(in the rows, 128 means zero)
Each row has a class, written after it, and each block has its own classes.
[152 119 115 137 166 172 137  85  84 103 140  59 132 109 197 144  78 119
 175 143  98 133 133 161 133 122 113 150 124 131 163 126]
V
[131  83 143 182  86 110 135 166 119 120 146 109  77 140 119 159 171  74
 139 164 139 138 165 124 129 105 133 108  60 135 145 188]
M
[133 113 174 139 161  96 122 132 134 126 122 125 143 102 132 140 134 112
 113  92 173 100 138 150 123  93 142 159 140 132  61 108]
Z
[129  82 136 157  86 109 162 155 126 141 130 102  77 151 129 179 150  75
 141 166 143 152 201 104 142  88 141 132  62 119 122 164]
K
[129 127 173 134 176 128 129 136 134 117 107 106 143 129 134 156 136 104
 125  89 150 108 143 129 122 128 123 158 136 127 111 111]
W
[118  97 138 174  84 101 111 176 125 131 153 135  68 153 139 127 167 101
 114 147 118 140 184 139 144  82 160 103  57 137 149 189]
M
[ 96 142 148 157 163 156 100 112  76 139 152 133 102 100 125 120 168 163
  83 143 136 157  97 146 106 135 157 163 134 180 145 123]
E
[147  92 142 170  92 113 146 159 116 111 135  84 101 144 120 166 182 106
 118 183 147 155 169 132 120  91 124 109  69 149 136 154]
X
[165 126 106 135 220 169 169  96 125 119 106  78 146 111 160 159  96 112
 174 143 123 110 111 125 151 133 116 150 155 136 156 136]
W
[172 146  87 132 177 159 156 105 125 117 112  59 164 120 154 134  65 163
 181 145 115 148 128 161 146 129  86 151 160 106 158 128]
W
[119  79 110 174 102 126 110 149 142 135 149 124  95 143 125 168 190 107
 110 165 146 135 177 156 133 107 148 141  88 159 141 161]
V
[139 114 185 125 166 104 108 123 122 101 122 124 140 126 122 154 120 123
 121  69 147  79 159 140 117  95 132 142 126 136  86 110]
Z
[141  58 161 152  90  81 128 156 124 120 112 123  82 133 148 198 178 102
 126 156 151 131 201  99 145  64 162  97  61 142  95 149]
A
[138  83 194 119 193 118 134 116 160  96 124 146 134 114 124 177 160 106
 102  89 163  96 150 125 123  86 114 139 142 123  50  83]
C
[139 110 220 153 168 161 112 152 102  60 100  64 128  83 143 160 113 148
 184 112 174  87 178 132 118 174 120 109 158 118 150 101]
A
[129  95 154 128 162 123 100 121 169 101  97 112 139 134 131 164 143 127
 108  69 131  88 145 152 123 109 118 151 120 106 106 110]
H
[115 113 160 154 167 109 102 115 136  99 136  99 132 104 137 146 185 116
 135  69 155 101 128 138 130 107 124 141 118 112  87  91]
E
[157 108 162 156 129 111 138 118 110 145 114 105 112  88 113 146 112 186
 138 158 142 149 123 135  95 140 108 113  93 176 115 117]
Q
[131 172  94 105  82 112 124 165 118 133 151 138 189 145 122  73 151 125
 133 129 117 155  96 111 153 136 114 118 121 110 107 123]
W
[161 125 124 141 186 160 184  86 102 127 116  85 126 115 148 135  80 129
 159 147 135 147 141 145 158 127 107 146 162 109 141 116]
Z
[123 159 152 107  87  67 125 152 115 124 146 122 155 122 132 105 160 116
 176 101 141 134 151 137 130 132 123 116  81  89  60  87]
U
[147 158 121  69  88 104 126 145 115 119 143 140 179 144 127  97 131 117
 156 154 129 153 124  99 111 125 118 129 104 120  66  97]
K
[118  97 175 156 161 107 109 112 136  96 168 124 119  96 132 160 167  85
 120  94 172 108 138 135 100  87 120 136 102 122  70  84]
Q
[136 145 133 152 135 112 112 149 100 169 111 125 133 104  97 132 139 185
 121 160 157 134 119 177  88 154 161 142 138 178 114 151]
F
[131 160 125  90 102  92 125 134 105 136 167 153 163 141 155  85 137 111
 145 106 114 140 133 130 157  93 135 138 110  91  63  93]
Z
[189  99 131 120 182 157 149 102 114 102 136 101 133  95 147 162  70 152
 189 127 102 113 141 135 153 113  81 134 132 127 125 125]
C
[109 142 161 171 155  97 145 111  88 151 107 126 100  97 119 119 134 165
  78 117 138 126 128 161 140 113 171 115 136 165 103 142]
Z
[130 153 152  90  67 136 130 156  76 125 156 129 185 113 168  91 145 109
 163 160 119 143  93 100 133 139 141 133 132 111  81  90]
A
[ 91 149 142 152 192 123 136  99 124 148 122 124 113  78 111 157 144 185
  97 152 160 141 115 182  86 126 165 136 176 170 111 120]
W
[126  61 158 151  72  92 145 148 136 138 135  87  98 126 116 159 150 145
 131 166 136 143 209 132 109  86 138 102  80 136 109 140]
K
[148  78 146 161 168 116 140 101 105 178 119 146 112 112  88 161 152 190
  81 155 129 127 129 168 133 120 142 140 139 185 101 129]
Z
[149 130 121 149 140 142 154  96 123 112 139  61 115 108 175 115  79 129
 188 127  95 115 145 149 133 112 109 126 106 110 160 121]
Q
[128 175 126 102  97 110 109 148 104 119 157 111 178 131 164  79 161 111
 162 108 125 147 114 112 145 117 124 148  91  90  72  98]
U
[126 107 201 133 140 109 126 124 134 112 111 107 136 105 122 177 123 137
 117  77 153 113 146 130 103 103 129 140 106 141  70 111]
H
[132 144 147 148 165 123 131 137 113 147 115 150 120  73  87 162 126 221
 120 158 142 129  96 172 120 148 136 133 151 175  93 147]
C
[127 102 129 117  93 105 111 135  87 110 168 116 148 107 155  93 157  68
 109 117 141 144 108 129 110  89 127  91 126 105  73  84]
X
[ 99 143 150 132 159 120 120 119 125 138 118 141 106 106  96 165 175 182
 122 153 160 134 110 138  84 140 162 134 127 180 120 122]
E
[131  98 188 150 155 124 108 130 107 106 143 109 120 102 138 157 145  94
  99  88 163 121 142 157  96  95 121 139 137 130  84  90]
X
[147 123 113 132 154 148  94 130 104 140 107 161 124 115 131 147 161 180
 110 175 119 129 101 136 141 146 150 138 146 165 128 132]
A
[128  64 152 179  88 101 125 138  95 138 160  85  99 107 129 147 182 107
 126 139 143 147 171 124 113  87 140  99  75 138 118 149]
F
[172 114 128 127 178 179 136  91  91 108 148  66 142 102 162 155  68 126
 188 137 112 124 128 136 119 114  97 181 126 142 161 131]
U
[157  98  96 137 161 185 141  88  75 105 164  66 156 112 187 139  87 116
 177 153  99 144 117 157 155 127  96 132 137 108 156 113]
V
[161 120 151 132 201 178 168  73  95  97 137  72 126 103 157 166  81 140
 171 150 121 145 155 154 127 127 111 156 126 138 145 110]
H
[112 123 219 165 160 143 106 155  95  50 123  56 124  98 163 127  96 111
 160  71 165 100 192 170 123 169 108 103 126 104 173 102]
V
[170  98 118 130 182 170 132 109 121 101 111  73 143 105 154 150  93 173
 170 150 121 143 130 146 144 143  91 134 124 110 163 121]
H
[116 118 193 134 143 110  91 125 134 105 123 128 108 110 161 172 170 115
 127  98 141  92 171 152 105  96 158 163 126 127  79  96]
A
[119 148 162 148 149 120 123  84  99 125 132 108 112  79 104 130 111 180
  95 128 151 154 145 162  73 111 137 138 156 176  77 109]
K
[115 123 239 166 188 179 146 143 104  83 143  71 118 102 128  92 127 160
 154 102 161 109 212 156 138 183 117 117 170 111 181  83]
Z
[149 145 121 109 171 181 157 131 105 104 129  95 137 113 157 141  54 103
 192 168 146 148 130 125 129 146 105 160 151  99 164 127]
K
[116 137 141 163 164 123 131 118 100 128 106  98 115  69 126 140 165 116
 105 150 175 129  76 163  87 142 150 122 160 153  90 114]
X
[107 107 194 121 184 152 108 131 121 135 131 145 130 121 125 183 165 123
 108 112 169 127 118 126  78 129 139 162 147 128 112  99]
F
[137  91 201 127 193 143 114 131 142 112 112 134 113 108 132 200 163 104
 153 129 170 118 111 108  84 146 114 145 118 130  98 108]
M
[144 149 183 135 187 170 166 101 113 102 124  74 126  89 157 149  79 135
 196 154 135 126 118 148  88 147 118 139 150 138 142 125]
M
[142  81  99 176  57  89 136 172 144 137 118  90  90 148 124 115 181  88
 110 141 140 130 186 121 152  82 150  76  84 136 119 166]
X
[151 121 176 143 168 105 137 137 113 142  84 131 100  84 131 151 114 181
 120 129 125 112 132 148 130 133 140 128 114 176 100 144]
C
[131 136 166 119  59 109 124 175  96 122 187 135 149 141 142  74 135  92
 161 118 120 152 148 117 135 118 123 100  89 101  87 116]
M
[133 190 114  97  56 110 133 158 102 112 155 114 168 145 133  94 149 109
 170 134 120 157 106 117 123 130 113 103 105  92  85 104]
X
[175 117 155 112 191 180 173  98 100 100 140  87 151 121 162 183  67 144
 177 135  92 117 128 129 150  97  91 162 132 119 123 124]
C
[119 114 167 148 180 130 131 100  92 138  86 122 100  98 101 167 127 204
  86 141 128 137 123 175 103 162 144 118 127 172 131 122]
H
[139  67 126 162  92 111 135 158 122 140 135 113  96 155  95 173 174 143
 127 156 143 152 208 132 156 111 141 111  59 136 112 153]
H
[128 108 143 146 146 107  87 115 159  97 110  90 132 103 130 157 163 122
 129  66 152  99 128 125 110  99 105 146 111 113  96 120]
U
[125 147 167 128 143 111 133 144 156  97 111 114 130 113 140 165 151  85
 133 123 174 126 117 146  86 111 118 144 130 112 101 105]
X
[131 155 114 103  81 104 103 168 122 110 125 110 191 142 142  88 149 141
 139 114 119 133 107 134 148 129 126 125  91  87  82 116]
H
[113 179 115  93  76 105 109 181 122 134 149 147 170 136 143  60 167 105
 163 118 138 141 109 108 129 150 142 105 116  83 109 115]
F
[101 146 215 152 193 122  77 164 109  41 133  93 103  93 147  87 132 128
 158  66 179  92 206 176 117 170 131 105 127 108 184  83]
E
[106 136 177 154 162 120 161 112  79 181 104 128 120  84 116 162 133 157
  98 138 153 148  77 146  96 142 163 124 150 159  97 129]
F
[122 110 252 162 196 145  84 157  78  45 152  79 103  71 155 125  87 139
 172  81 158  87 186 165  94 153 126  81 122 130 168 117]
M
[127 173 123 160 158 110 123 119 126 144 100 129 136 120  85 144 164 184
 112 124 140 115  88 163 127 144 144 154 131 175 106 140]
E
[101  77  89 165  79  84  99 145 151 128 150 122  73 135 128 120 223 103
 107 135 146 146 177 116 142  71 158  98  69 128 132 147]
E
[117 132 207 155 143 164 109 143 112  66 134  49 124  98 141  86 112 131
 161  76 148 106 190 140 108 167  99 130 137 113 190 104]
U
[124 108 154 146 165 105 103 146 164 115 100 108 126 113 136 145 140 104
 108  77 169 104 158 141 112 109 128 149 140 126 108 119]
W
[131  96 152 144 104  97 153 143 144 120 127 119  86 149 118 159 134  99
 123 148 142 143 217 134 125  88 133 123  83 129 128 143]
K
[110 182 143 115  74  89 126 139 114 127 177 130 149 119 129  82 173  96
 170  93 148 145 136 110 128 117 139 135  99 119  55  88]
E
[110 149 143 174 213 134 123 125 118 129  91  95 111  91 123 176 165 184
 112 157 166 139 111 163 113 151 150 145 144 155 134 141]
W
[131 119 251 157 189 167 133 164  89  44 128  69 117  73 125 134  79 149
 156 101 188 109 199 141 110 164 104 108 154 135 153 108]
C
[116 130 162 125 146 135 132  83 112  96 168  81 100  68 176 104  64 115
 174  91 120 119 163 162  86  92 129 140 145 138 164  99]
E

A new block, with new classes.
[126 140 126 112  95 119  89 130 117 124 108 134 110 109 144 149 139 124
 140 113 130 138 126 114 128 130 136 125  89 142 152 149]
J
[104 141  91  85  97 128  92 134  87 177 102 113 111 120 161 115 138  63
 163 112 134 133 119 127 114 102 139 168 107  82 163 163]
J
[104 199 153 140 113  86 133 158 105 101  91 211 190 162 168 167 150 187
 182 185 144 117  40 140  85 107  92 178 127 215  87 111]
G
[139 103  87 141 130 185 168 114 169 135 196 121  92 108 134 142 120  97
  47 149 120 116 175 126 148 125 161 141 160 112 107 165]
S
[120 158 149  97 124  62  77 144  60 108  19 117 188 132 145  70 141 153
 252  87 109 157  98 129 107 127  96  96  87 137 172  80]
N
[134 124 132 142 133 130 131 122 153  92 123 133 132 112 126 125 141 160
 118 134 121 135 143 130 129 140 128  90 127 166 137 118]
N
[132 148 101  99 117  96 115 120  71 134   8 118 143 122 109 104 140  94
 185 146 176 156 114 143  88  90  82 134 135  90 174 109]
J
[108 155  93 109 129 146 157 135 133 164 115 136 141 157 141 114 142  86
 137 175 149 102 111 155  86  81 114 185 170 120 137 144]
N
[128 128 138 149 149  89 159 124 132 114 142 116 133 146 126 111 114 149
 158 135 106 130 113 145 123 134 114  87 154 129 112  99]
Y
[136 158  95 133 105 157 157 128 139 128 105 171 137 125 114 175 137 118
  99 196 173 111 114 137 105  90 120 157 158 168 108 158]
S
[ 79 165 122  83  80 133  73 143 135 171 169 138  88 140 189 173 139  76
 136  87 115 126 101 120 107 118 162 185  98 155 144 197]
J
[118 146 133 125 119 107 133 142 109 101 107 155 139 143 132 138 135 158
 143 131 130 140 115 126 102 121 124 131 115 185 121 115]
T
[162  97 123 161 151 134 151 108 154  73 111 115 134  99  96 102 133 173
 102 151 121 133 168 132 142 141 119  58 137 142 139  89]
N
[146  73 112 169 184 111 187  95 109  82 109  84 135 121 101  42 100 143
 118 150 122 121 174 156 161 132  94  85 188  42 118  44]
L
[ 95 133 106 140 111 185 159 129 180 154 214 158  84 135 165 191 123 103
  50 174 149  89 122 137 126 108 155 189 172 135  95 188]
L
[131 112 110 166 146 144 172 109 148  95 125 136 120 123 109 130 118 144
  87 186 161 109 140 149 133 114 107 119 179 116 111 107]
L
[132 117 132 131 129 119 122 128 139  99 127 137 118 135 131 152 128 153
 119 114 103 126 127 128 120 144 132 114 130 174 126 118]
R
[144 143 118 129 127 150 136 124 131 138  92 143 126 108 127 171 151 129
 117 194 167 128 114 123 128 105 107 154 140 131 140 148]
G
[147 138 142 156 113 167 154 125 202  81 148 185  89 120  85 244 143 184
  33 190 174 133 138 117  97 121 140 112 139 250 116 165]
T
[121 135 170 124 122 102 101 132 141  86 152 137 132 133 146 134 123 155
 148  65  77 149 122 118 138 162 144 104 105 179 113 124]
S
[132  99 183 137 150 112  92 114 156  85 171 107 100 106 146 133 134 160
 124  71  73 157 146 105 169 176 142  87 102 146 141 120]
G
[139  92  61 137 158 133 181 119 106 144 128  97 128 138 131  76 117 103
 108 142 116 101 154 153 131 117 118 147 170  72 117  97]
R
[134 145 152 137 109  81  94 129 117  65  60 152 151 114 117 136 143 182
 172 118 136 151 109 128 116 144 105  76  87 186 139  94]
J
[124 134  92 123 113 205 150 122 179 172 191 144  78 114 154 186 147  84
  46 194 156 106 127 118 135 105 148 198 157 126 117 201]
G
[124 137 141 101 136  88  97 130 101 115  43 117 154 130 124  89 144 132
 208  93 121 156 114 136 107 123  98 103 117 130 176 104]
N
[146 107 147 147 148 111 140 113 149  76 139 123 126 123 110 120 118 157
 115  95  94 144 151 131 146 155 128  83 141 153 111 101]
S
[112 135 105 107 137 139 132 128 106 170 143 108 123 134 167 106 138  87
 143 142 121 121 121 130 138 109 127 180 139  84 137 146]
G
[113 132 105 111 133 139 153 130 123 146 145 120 106 149 133 121 127  99
 105 139 130 128 136 135 105 106 137 166 149 120 128 139]
T
[129 135 110 108 122 110 134 134  87 124  79 125 129 129 127 109 133 121
 146 131 141 149 127 126 106 112 113 136 122 126 148 120]
T
[135 120 137 145 130 126 145 115 158 126 168 113  87 114 121 153 119 131
 103 137 117 140 137 123 139 137 140  84 147 125 130 148]
Y
[120 147 129 131 118 156 124 134 158 134 159 158 118 125 156 182 148 139
 108 171 136 116 107 118 128 120 137 162 122 173 120 166]
G
[163  95 113 175 161 129 194 104 138  68 143 123 141 118  94  87 110 154
  85 167 116 116 176 147 144 134 118  88 170 123  92  83]
S
[137 103 103 146 169 142 182 109 152 113 140 107 132 139 111  71 125 127
 104 163 115 110 166 155 124 118 118 118 179 102 127  94]
N
[ 72 182 139 110  67 149  86 157 141 150 167 187 107 131 201 225 140 125
 127 133 146 115  72 113 113 116 157 188 106 201 116 205]
L
[128  90 117 129 140 165 151 113 170 131 203 113  60 120 122 141 123 115
  43 111 107 142 175 118 145 141 168 128 143 127 129 160]
T
[133 103 136 159 149 145 147 120 181  81 193 116 118 114 143 111 130 172
  85 118  78 124 172 125 154 163 155  81 125 159 117 108]
N
[131 118 134 127 131 140 133 120 154 116 173 126 106 127 135 137 118 123
 101 105  95 132 152 126 143 144 150 126 138 138 112 145]
S
[134 142 108 164 124 143 170 140 157  94 142 190 144 151 131 191 135 191
  89 203 137  86 111 145 102 125 128 143 148 232  79 119]
R
[181  75 133 154 184 103 156  85 109  74  61  74 134  91  72  62 128 150
 130 149 127 160 166 135 163 138  80  54 159  62 156  55]
G
[113 156 166 113 120 108  87 134 126 120 110 150 129 128 150 171 153 147
 167 117 122 149  87 117 125 132 118 140 105 181 145 148]
G
[126 128 159 126 120  80  81 143 104  86  98 132 146 126 149 145 135 179
 181  65  83 144 109 116 127 164 132  87  76 195 140 104]
R
[130 121 129 148 117 146 136 113 180  98 169 150  89 122 121 171 134 140
  69 150 130 121 144 130 125 134 142 119 138 177 116 141]
J
[131 132 136 142 130  97 132 131 120 112 124 111 122 114 136 128 122 143
 157 118 114 145 120 124 129 138 123  76 124 127 131 117]
Y
[117 142 126 128 115 119 130 139 129 153 146 120 111 122 150 157 129 116
 147 132 124 132 111 123 121 120 138 114 126 129 134 160]
Y
[ 99 169 113 109 102 136 137 153 131 139 148 167 124 158 161 171 135 126
 117 150 143 120 104 126  87 103 141 182 126 190 114 159]
T
[164  60  64 159 183 151 207  96 138 121 141  77 108 124  92  78 106 110
  55 174 120  96 195 158 142 120 120 113 202  48 118  83]
R
[129 139 139 131 147 117 139 123 128 112 112 137 140 143 133 122 141 145
 145 156 124 127 106 136 126 122 102 146 148 139 124 106]
G
[ 92 149 107  80  97 120  87 142  90 171 136 104 114 134 188 111 129  66
 167  87 108 125 125 122 115 114 151 173  98  87 152 157]
J
[123  95 158 116 121 141  97 121 162 104 184 116  65 105 133 156 125 135
  76  68  91 164 171  94 148 160 179  93 101 152 148 159]
T
[133 153 106 134 139  66 156 136  67 124  40 125 178 147 117  80 122 138
 224 168 147 128  86 155  97  97  73 102 149 108 134  77]
Y
[109 180 113 102 121 100 133 142  90 139  29 150 184 154 130 111 151 119
 205 166 171 133  86 156  62  80  84 156 142 148 158 122]
N
[163  98  82 126 146 146 160 106 100 134  73  89  99  92  80 109 134 103
  93 161 170 150 178 125 139 104 111 110 146  76 166 121]
T
[121 141 149 159 108 135 129 123 197  78 176 178 109 136 122 200 141 174
  80 161 133 113 117 134 112 138 143 112 124 235  97 139]
J
[122 135 107 126 117 137 133 119 147 130 137 131 101 130 126 146 135 109
 102 146 140 120 132 140 114 115 129 144 138 134 134 147]
J
[125 158 169 148 123 112 118 135 174  64 113 180 151 143 120 169 147 208
 142 142 122 130 101 134 100 143 118  92 117 251 119 114]
N
[ 91 130 132 136 152  78 137 134  86 103 118 112 167 161 167  62 108 140
 194 100 100 118 109 155 128 127 105 130 149 101 109  61]
L
[107 133  92 111 120 142 145 139 128 190 183  95  94 135 174 130 117  69
 130 122 111 116 124 129 121 108 151 153 146  73 132 173]
Y
[141 109  84 100 135 108 124 126  57 155  40  81 143 117 126  75 130  84
 178 116 128 137 130 135 122 108 104 132 131  52 171 101]
R
[ 96 157 163 135 122 100 133 149 146  85 171 179 138 175 152 156 128 188
 131 115  95 131  99 134  92 140 145 137 117 237  89 116]
T
[127 140 108 124 115 143 147 134 128 125 120 147 115 128 120 156 134 127
  95 164 157 130 130 126 100 105 132 145 134 157 127 146]
T
